Below is a small trained network, with its code and all its weights. Each question gives an input and a target symbol and asks what happens when units are switched off, that is, made to give their printed mean instead of their output.

import numpy as np


def w(rows, s, z=0):
    codes = np.array(rows[::2]) - 128.0
    scale = np.full(codes.shape[1], s)
    scale[-1] = z or s
    return codes * scale


def f(y):
    return np.maximum(y, 0)


def softmax(a):
    e = np.exp(a - a.max(-1, keepdims=True))
    return e / e.sum(-1, keepdims=True)


def log_softmax(a):
    a = a - a.max(-1, keepdims=True)
    return a - np.log(np.exp(a).sum(-1, keepdims=True))


def net(x, mask):
    ids = ['αβεηξπτφψω'.index(c) for c in x.split()]
    T = len(ids)
    res = E[ids] + P[:T]
    u = 0
    for l in range(2):
        q, k, v = (res @ M[l].T for M in (Q, K, V))
        z = softmax(np.where(np.tri(T) > 0, q @ k.T / 3**0.5, -1e9)) @ v
        res = res + np.where(mask[u], z, O[l][:, -1]) @ O[l][:, :-1]
        u += 1
        y = f(res @ A[l][:, :-1].T + A[l][:, -1])
        res = res + np.where(mask[u : u + 4], y, B[l][:, -1]) @ B[l][:, :-1]
        u += 4
    return log_softmax(res[-1] @ U[:, :-1].T + U[:, -1])


Q, K, V, O, A, B = {}, {}, {}, {}, {}, {}
E = w([
[124,154,127,66,123,194,164,113,141,157],'α',
[95,229,125,134,163,184,205,68,152,86],'β',
[162,112,164,147,124,142,160,173,155,194],'ε',
[139,132,93,182,112,168,138,123,97,129],'η',
[219,66,77,84,2,142,89,211,159,189],'ξ',
[158,114,104,180,172,120,124,180,126,172],'π',
[134,159,151,149,111,182,109,174,84,103],'τ',
[131,122,35,127,140,162,131,92,109,156],'φ',
[136,133,88,93,98,205,76,154,56,109],'ψ',
[131,166,136,78,76,200,142,112,93,109],'ω',
],0.02)
P = w([
[63,25,162,227,135,143,100,99,203,95],'0',
[75,34,157,194,148,159,186,123,102,125],'1',
[43,95,103,222,108,140,89,109,221,121],'2',
[143,84,192,188,195,189,100,79,150,102],'3',
[91,114,78,182,108,135,171,164,122,167],'4',
[130,136,138,171,140,136,44,104,189,155],'5',
[167,137,150,133,176,167,144,124,50,169],'6',
[100,205,36,180,96,119,109,160,175,162],'7',
[216,177,150,151,180,141,41,98,150,160],'8',
[166,200,26,117,107,117,196,188,49,211],'9',
[255,222,155,98,169,126,9,91,108,201],'10',
[172,230,49,162,119,75,133,129,128,119],'11',
],0.0091)
Q[0] = w([
[167,64,177,107,214,144,175,91,30,114],'0.h1',
[184,153,177,200,147,250,44,38,188,200],'0.h1',
[150,184,79,164,115,194,226,187,95,169],'0.h1',
],0.017)
K[0] = w([
[72,108,136,162,89,145,59,109,232,126],'0.h1',
[202,158,37,117,72,150,208,207,170,98],'0.h1',
[255,197,138,124,146,124,63,87,127,147],'0.h1',
],0.019)
V[0] = w([
[106,162,153,182,134,130,107,81,93,143],'0.h1',
[87,244,122,86,127,108,87,160,84,255],'0.h1',
[33,107,132,14,239,209,133,230,207,159],'0.h1',
],0.0083)
O[0] = w([
[89,155,145,129,132,109,69,75,115,174,10],'0.h1',
[176,113,133,146,135,116,144,125,120,115,210],'0.h1',
[194,72,122,148,94,6,150,114,91,101,147],'0.h1',
],0.012,0.0013)
A[0] = w([
[120,146,107,67,99,76,95,171,175,120,3],'0.n1',
[108,149,129,55,153,80,181,116,188,122,145],'0.n2',
[75,138,159,2,178,26,78,165,158,77,76],'0.n3',
[130,129,193,140,143,105,115,143,133,159,100],'0.n4',
],0.017,0.0046)
B[0] = w([
[53,134,134,163,226,214,221,147,59,135,182],'0.n1',
[173,1,94,180,67,102,52,200,82,213,254],'0.n2',
[179,124,147,129,99,185,124,187,155,139,128],'0.n3',
[88,225,117,193,171,110,187,58,146,58,170],'0.n4',
],0.0072,0.0041)
Q[1] = w([
[44,133,132,37,131,10,35,124,223,49],'1.h1',
[53,167,106,108,130,94,219,182,9,188],'1.h1',
[156,195,38,167,7,146,148,214,194,148],'1.h1',
],0.017)
K[1] = w([
[66,4,183,146,175,158,145,98,119,102],'1.h1',
[195,138,137,125,124,125,41,83,208,102],'1.h1',
[181,165,143,72,228,142,147,97,62,112],'1.h1',
],0.02)
V[1] = w([
[131,154,185,239,213,85,107,240,122,178],'1.h1',
[102,173,255,151,17,131,114,190,91,80],'1.h1',
[89,89,56,85,246,92,12,196,60,49],'1.h1',
],0.014)
O[1] = w([
[112,91,95,116,113,145,123,36,178,114,98],'1.h1',
[195,133,3,93,144,118,120,84,111,168,61],'1.h1',
[196,123,186,140,103,149,69,147,172,129,2],'1.h1',
],0.016,0.0068)
A[1] = w([
[108,196,95,133,158,97,90,181,104,159,2],'1.n1',
[185,69,161,151,59,49,188,127,69,77,90],'1.n2',
[179,100,91,130,160,145,130,72,91,140,110],'1.n3',
[70,195,189,106,131,3,4,27,65,197,128],'1.n4',
],0.013,0.0032)
B[1] = w([
[174,88,222,34,136,180,146,90,150,98,246],'1.n1',
[138,78,57,85,146,128,64,134,159,186,205],'1.n2',
[104,188,190,138,87,97,143,166,179,111,248],'1.n3',
[52,115,106,141,13,119,173,124,80,254,164],'1.n4',
],0.0094,0.015)
U = w([
[118,108,91,66,125,89,69,142,96,131,251],'α',
[175,103,130,174,2,145,187,102,18,195,172],'β',
[88,124,98,69,72,68,147,145,98,38,84],'ε',
[81,201,82,95,176,252,65,110,117,193,101],'η',
[159,92,43,154,74,225,222,198,121,110,61],'ξ',
[162,64,138,117,44,162,129,73,110,116,98],'π',
[142,185,92,93,35,149,118,142,152,142,76],'τ',
[98,129,138,101,70,129,107,179,124,114,138],'φ',
[236,122,127,175,36,179,109,107,58,176,207],'ψ',
[163,113,145,56,64,127,157,126,91,122,122],'ω',
],0.004,0.0032)

Each question gives the input, a string of symbols that net reads in full, and the target symbol t.
The units are the heads (3 rows each of Q, K, V and O) and the neurons (one row each of A and B). Each row of codes is followed by its name. A weight is (code - 128) times the scale printed after its matrix; where a second scale follows, it is the last column's (O, A, B and U).
mask holds one flag per unit, layer by layer, with each layer's heads first. A switched-off unit (its flag False) gives its mean, the last column of its rows in O or B, instead of its output. The means were averaged over made-up inputs and are rounded, as every weight is.
A unit's drop is (log p(t) with every unit on - log p(t) with that unit switched off) / (log p(t) with every unit on - log p(t) with every unit switched off).
The circuit of an input: a set's keep is (log p(t) with only the set's units on - log p(t) with every unit switched off) / (log p(t) with every unit on - log p(t) with every unit switched off). Starting from all 10 units, units are removed one at a time, each time the one whose removal leaves the highest keep (on an exact tie, the one counted first), for as long as the keep stays at least 0.8.
circuit, biggest first: the units of the circuit, biggest drop first
unit that matters most: the unit with the biggest drop
top k neurons: the k neurons with the biggest drops, biggest first
k most important neurons of layer l: the k neurons of layer l with the biggest drops, biggest first
drop of u: that unit's drop, to one decimal
input β α ω α ω ω η φ τ α, target τ: circuit, biggest first	(1.h1 1.n3)
input ψ φ ω ω φ ξ ω ω β π, target ω: unit that matters most	1.n1
input ξ π τ β ω β φ τ ω τ η ψ, target ψ: circuit, biggest first	(1.h1 0.h1)
input α ω φ β φ β ξ ψ η α ω τ, target ω: circuit, biggest first	(1.n1 1.h1)
input φ φ β ψ ω τ ξ τ, target τ: circuit, biggest first	(1.h1 0.h1 1.n3)
input ψ β β ξ α β φ, target φ: top 2 neurons	(0.n2 0.n1)
input β ξ α ξ τ β τ φ β ψ β, target ψ: circuit, biggest first	(0.n2 1.h1)
input ω β η ψ ψ β φ, target β: circuit, biggest first	(0.h1 1.n4)
input β β α β β ψ η ω α, target ω: top 2 neurons	(1.n1 0.n2)
input ω β α β ω α ω β α φ ε φ, target ε: top 2 neurons	(0.n4 1.n3)
input ω β η, target β: top 2 neurons	(1.n4 0.n1)
input ξ ω ε ε ε ψ φ ω π ψ ε α, target ψ: circuit, biggest first	(0.h1 1.h1 0.n2)
input β φ β, target φ: circuit, biggest first	(1.h1 0.n2)
input β π ω π η π ψ, target π: circuit, biggest first	(1.h1)
input ξ φ ω τ ω φ β β ε ε, target ε: circuit, biggest first	(1.h1 0.n2 0.n4 1.n3)
input τ β ξ ω, target ω: 2 most important neurons of layer 0	(0.n1 0.n2)
input ξ ξ ε, target ξ: circuit, biggest first	(0.h1 1.h1)
input ω τ η π β, target π: circuit, biggest first	(1.h1 0.n2)
input β β ε η ε φ τ ω, target τ: 2 most important neurons of layer 0	(0.n1 0.n4)
input τ ω ε β η β ε, target β: unit that matters most	0.h1
input ε π ε α β ε τ ε π α β β, target β: top 2 neurons	(1.n4 0.n2)
input ξ ε φ ω η φ, target ω: top 3 neurons	(1.n1 0.n1 0.n2)
input ξ β ω ε ψ τ π β η π ψ α, target ψ: drop of 0.h1	0.0
input ε φ τ ε φ τ ψ ω τ ε ψ, target ε: drop of 0.h1	1.0
